Here is a tiny trained network, its code and every weight. The questions are about switching its units off for an input and a target symbol, where a switched-off unit gives its printed mean instead of its output.

import numpy as np


def w(rows, s, z=0):
    codes = np.array(rows[::2]) - 128.0
    scale = np.full(codes.shape[1], s)
    scale[-1] = z or s
    return codes * scale


def f(y):
    return np.maximum(y, 0)


def softmax(a):
    e = np.exp(a - a.max(-1, keepdims=True))
    return e / e.sum(-1, keepdims=True)


def log_softmax(a):
    a = a - a.max(-1, keepdims=True)
    return a - np.log(np.exp(a).sum(-1, keepdims=True))


def net(x, mask):
    ids = ['αγδζητω'.index(c) for c in x.split()]
    T = len(ids)
    res = E[ids] + P[:T]
    r = res
    for j in range(2):
        rows = slice(4 * j, 4 * j + 4)
        q, k, v = (r @ M[0][rows].T for M in (Q, K, V))
        z = softmax(np.where(np.tri(T) > 0, q @ k.T / 4**0.5, -1e9)) @ v
        o = O[0][rows]
        res = res + np.where(mask[j], z, o[:, -1]) @ o[:, :-1]
    y = f(res @ A[0][:, :-1].T + A[0][:, -1])
    res = res + np.where(mask[2:18], y, B[0][:, -1]) @ B[0][:, :-1]
    return log_softmax(res[-1] @ U[:, :-1].T + U[:, -1])


Q, K, V, O, A, B = {}, {}, {}, {}, {}, {}
E = w([
[130,125,126,68,58,196,141,127,98,47,168],'α',
[55,74,135,110,63,89,111,148,150,162,138],'γ',
[117,191,146,103,167,208,125,98,103,151,108],'δ',
[168,186,167,154,77,89,106,183,70,76,130],'ζ',
[174,28,82,118,218,1,249,35,218,84,109],'η',
[127,185,134,142,170,126,50,145,178,143,235],'τ',
[88,169,180,174,161,69,114,154,103,205,51],'ω',
],0.008)
P = w([
[123,120,76,170,137,106,123,84,165,115,136],'0',
[128,122,196,125,110,76,145,24,94,134,183],'1',
[69,170,175,155,126,121,205,88,180,89,140],'2',
[197,111,53,184,115,160,138,150,209,151,83],'3',
[183,95,134,106,107,120,70,53,67,206,159],'4',
[31,175,154,93,151,86,130,88,82,59,158],'5',
[122,112,95,198,169,163,212,223,194,90,91],'6',
[200,154,235,107,81,162,180,139,177,197,143],'7',
[83,185,89,59,127,64,43,103,57,99,118],'8',
[187,41,44,142,174,156,67,165,48,156,92],'9',
[136,200,255,93,97,137,241,207,218,125,140],'10',
[46,211,78,112,170,132,157,223,174,43,90],'11',
[201,86,100,76,126,120,63,120,59,181,115],'12',
[130,186,226,39,94,126,138,122,77,144,128],'13',
],0.0088)
Q[0] = w([
[132,113,93,211,112,199,133,183,171,126,107],'H1',
[75,161,147,149,159,99,217,133,200,49,120],'H1',
[171,43,29,142,206,88,123,116,111,101,97],'H1',
[252,115,135,88,106,105,176,111,218,180,99],'H1',
[197,158,196,136,86,165,220,157,244,156,123],'H2',
[60,192,207,64,106,106,100,93,77,132,168],'H2',
[231,60,89,108,125,121,87,106,85,190,122],'H2',
[95,108,53,185,208,116,194,160,178,49,96],'H2',
],0.013)
K[0] = w([
[175,114,171,88,97,143,49,78,34,185,153],'H1',
[151,76,21,174,143,100,78,83,114,130,108],'H1',
[180,81,179,175,110,120,189,88,169,161,155],'H1',
[81,153,156,112,124,45,132,32,128,96,148],'H1',
[89,155,100,74,126,78,73,62,65,107,136],'H2',
[87,162,62,134,146,142,138,203,173,71,92],'H2',
[121,168,248,102,94,134,199,113,165,135,168],'H2',
[176,62,112,159,116,174,83,96,68,170,133],'H2',
],0.012)
V[0] = w([
[165,110,124,174,118,40,108,140,152,98,199],'H1',
[159,115,109,84,51,162,121,142,112,35,200],'H1',
[141,107,96,150,180,62,130,114,187,131,185],'H1',
[91,80,126,128,94,50,154,146,129,138,60],'H1',
[99,87,126,83,47,87,166,139,85,35,92],'H2',
[56,61,105,52,120,130,138,94,181,166,161],'H2',
[60,122,173,159,37,132,46,186,116,200,181],'H2',
[136,110,134,202,135,75,144,183,119,184,1],'H2',
],0.007)
O[0] = w([
[37,83,136,88,116,213,104,213,47,234,179,91],'H1',
[7,156,35,115,200,85,130,123,39,76,151,2],'H1',
[137,71,154,41,148,179,109,192,115,204,105,139],'H1',
[125,40,210,208,148,195,91,141,126,95,124,103],'H1',
[69,56,115,235,216,147,115,118,47,23,165,68],'H2',
[95,103,181,31,227,91,18,122,157,18,40,40],'H2',
[19,154,196,134,2,159,49,76,127,126,96,55],'H2',
[203,32,224,204,94,215,137,122,191,175,140,133],'H2',
],0.0057,0.0013)
A[0] = w([
[65,164,164,81,116,143,17,159,117,127,87,147],'N1',
[74,113,172,144,135,177,3,156,112,58,62,134],'N2',
[105,125,116,121,94,83,162,53,151,122,116,177],'N3',
[82,76,83,134,72,87,157,70,163,137,136,129],'N4',
[141,109,68,96,151,73,226,114,119,138,128,50],'N5',
[49,112,64,92,201,62,167,101,98,78,126,138],'N6',
[42,192,71,132,189,67,105,89,65,64,167,58],'N7',
[54,179,79,179,71,169,140,178,37,189,204,176],'N8',
[120,14,129,205,201,111,168,6,186,104,155,44],'N9',
[153,146,94,131,105,72,177,47,169,114,100,157],'N10',
[31,204,98,33,144,85,82,189,60,154,146,63],'N11',
[105,111,88,135,78,93,157,68,156,94,81,196],'N12',
[155,166,129,141,67,142,98,144,145,115,72,186],'N13',
[165,108,63,166,122,109,185,130,135,159,109,134],'N14',
[165,124,193,51,119,193,104,228,128,205,144,129],'N15',
[165,151,66,153,69,163,102,139,116,86,55,252],'N16',
],0.0051,0.0036)
B[0] = w([
[81,120,130,77,88,145,90,140,116,95,73,179],'N1',
[57,119,188,97,164,116,64,100,109,78,152,174],'N2',
[159,134,108,134,167,109,137,133,131,126,132,191],'N3',
[162,147,139,123,195,98,139,120,147,121,148,147],'N4',
[108,109,176,150,83,151,98,114,140,129,135,152],'N5',
[183,112,114,205,80,137,151,88,170,116,110,184],'N6',
[172,92,95,187,126,124,114,91,143,58,66,181],'N7',
[59,105,57,160,103,163,179,160,52,151,155,224],'N8',
[89,254,104,21,62,48,152,34,172,209,166,147],'N9',
[127,153,133,101,191,96,134,113,135,131,161,209],'N10',
[181,107,64,118,47,155,139,141,155,100,34,187],'N11',
[163,145,145,132,191,103,130,122,142,140,159,192],'N12',
[126,147,159,122,108,119,122,90,162,165,160,227],'N13',
[87,137,175,103,150,120,99,122,124,127,158,170],'N14',
[164,82,97,148,112,162,112,161,128,90,63,230],'N15',
[97,159,194,131,155,95,131,81,144,174,205,252],'N16',
],0.0066,0.0039)
U = w([
[46,112,100,198,119,167,186,143,48,183,217,174],'α',
[33,104,200,100,160,138,21,104,111,70,131,114],'γ',
[193,57,123,105,236,156,143,255,97,99,109,136],'δ',
[198,85,182,211,35,210,110,89,203,153,110,81],'ζ',
[151,213,130,61,185,23,171,39,181,169,190,249],'η',
[154,95,72,191,118,122,149,70,124,50,63,57],'τ',
[123,150,70,24,42,144,119,183,129,160,61,11],'ω',
],0.0039,0.0019)

Each question gives the input, a string of symbols that net reads in full, and the target symbol t.
The units are the heads (4 rows each of Q, K, V and O) and the neurons (one row each of A and B). Each row of codes is followed by its name. A weight is (code - 128) times the scale printed after its matrix; where a second scale follows, it is the last column's (O, A, B and U).
mask holds one flag per unit, heads first, then neurons. A switched-off unit (its flag False) gives its mean, the last column of its rows in O or B, instead of its output. The means were averaged over made-up inputs and are rounded, as every weight is.
A unit's drop is (log p(t) with every unit on - log p(t) with that unit switched off) / (log p(t) with every unit on - log p(t) with every unit switched off).
The circuit of an input: a set's keep is (log p(t) with only the set's units on - log p(t) with every unit switched off) / (log p(t) with every unit on - log p(t) with every unit switched off). Starting from the 12 units with the biggest drops (on a tie, the unit counted first), units are removed one at a time, each time the one whose removal leaves the highest keep (on an exact tie, the one counted first), for as long as the keep stays at least 0.8.
units of the circuit, in order: the units of the circuit, biggest drop first
unit that matters most: the unit with the biggest drop
top k neurons: the k neurons with the biggest drops, biggest first
heads that matter: for each layer, one digit per head in row order, 1 if its drop is at least 0.15 and else 0, layers parted by /
drop of u: that unit's drop, to one decimal
input η ω ω δ ζ γ ζ τ, target γ: heads that matter : 01
input ζ η ζ δ ω δ δ ω η ζ, target ζ: heads that matter : 11
input δ δ δ δ ζ ζ η ω η τ δ δ η, target ζ: units of the circuit, in order : [H1 H2]
input δ ω ζ η δ δ δ δ ω δ ω ω α η, target δ: units of the circuit, in order : [H1 N15]
input ω γ δ δ δ δ ω ω δ γ η δ, target γ: heads that matter : 01
input ω δ γ, target ζ: units of the circuit, in order : [H1 H2]
input α δ δ ω ζ γ, target ζ: units of the circuit, in order : [H2 H1]
input δ ζ δ γ ω ω, target γ: units of the circuit, in order : [H2 N2 H1]
input δ δ ω γ ω δ α α ζ ω, target τ: units of the circuit, in order : [H1 H2 N7 N6]
input τ α ω δ ζ ω ω δ ζ ζ, target η: top neuron : [N16]
input δ γ ζ η τ η ω, target ω: units of the circuit, in order : [H2 H1 N11]
input ω ζ γ γ η δ γ ζ τ ζ, target α: units of the circuit, in order : [H2 N8 H1]
input δ ω δ η δ τ ω δ ω η τ δ δ, target ω: top 2 neurons : [N11 N1]
input η α η δ γ α ω τ, target τ: units of the circuit, in order : [H2 H1 N7 N11]
input ζ ω η ω ω δ ω γ γ γ γ, target γ: top neuron : [N2]
input η ω τ, target δ: units of the circuit, in order : [H1 H2]
input ω ω ζ ζ γ ζ ω, target γ: units of the circuit, in order : [H2 N2]
input ω δ δ γ α γ, target γ: units of the circuit, in order : [H2 N2 H1]
input ζ δ δ τ η ζ δ δ ω α γ δ, target τ: units of the circuit, in order : [H1 N7 H2 N6]
input ζ α ω ζ τ δ δ η ζ α, target δ: units of the circuit, in order : [H2 H1]
input η δ δ δ δ δ τ ω ζ, target ω: unit that matters most : H1
input δ ζ ω δ δ γ δ η ζ τ, target δ: drop of H2 : 0.6
input δ δ ω ζ ω, target ζ: drop of H2 : 0.4
input ζ δ ω ζ ω ζ ζ ω τ, target α: drop of H1 : 0.1
input ζ δ δ γ τ α α δ η α, target η: drop of H1 : 0.8
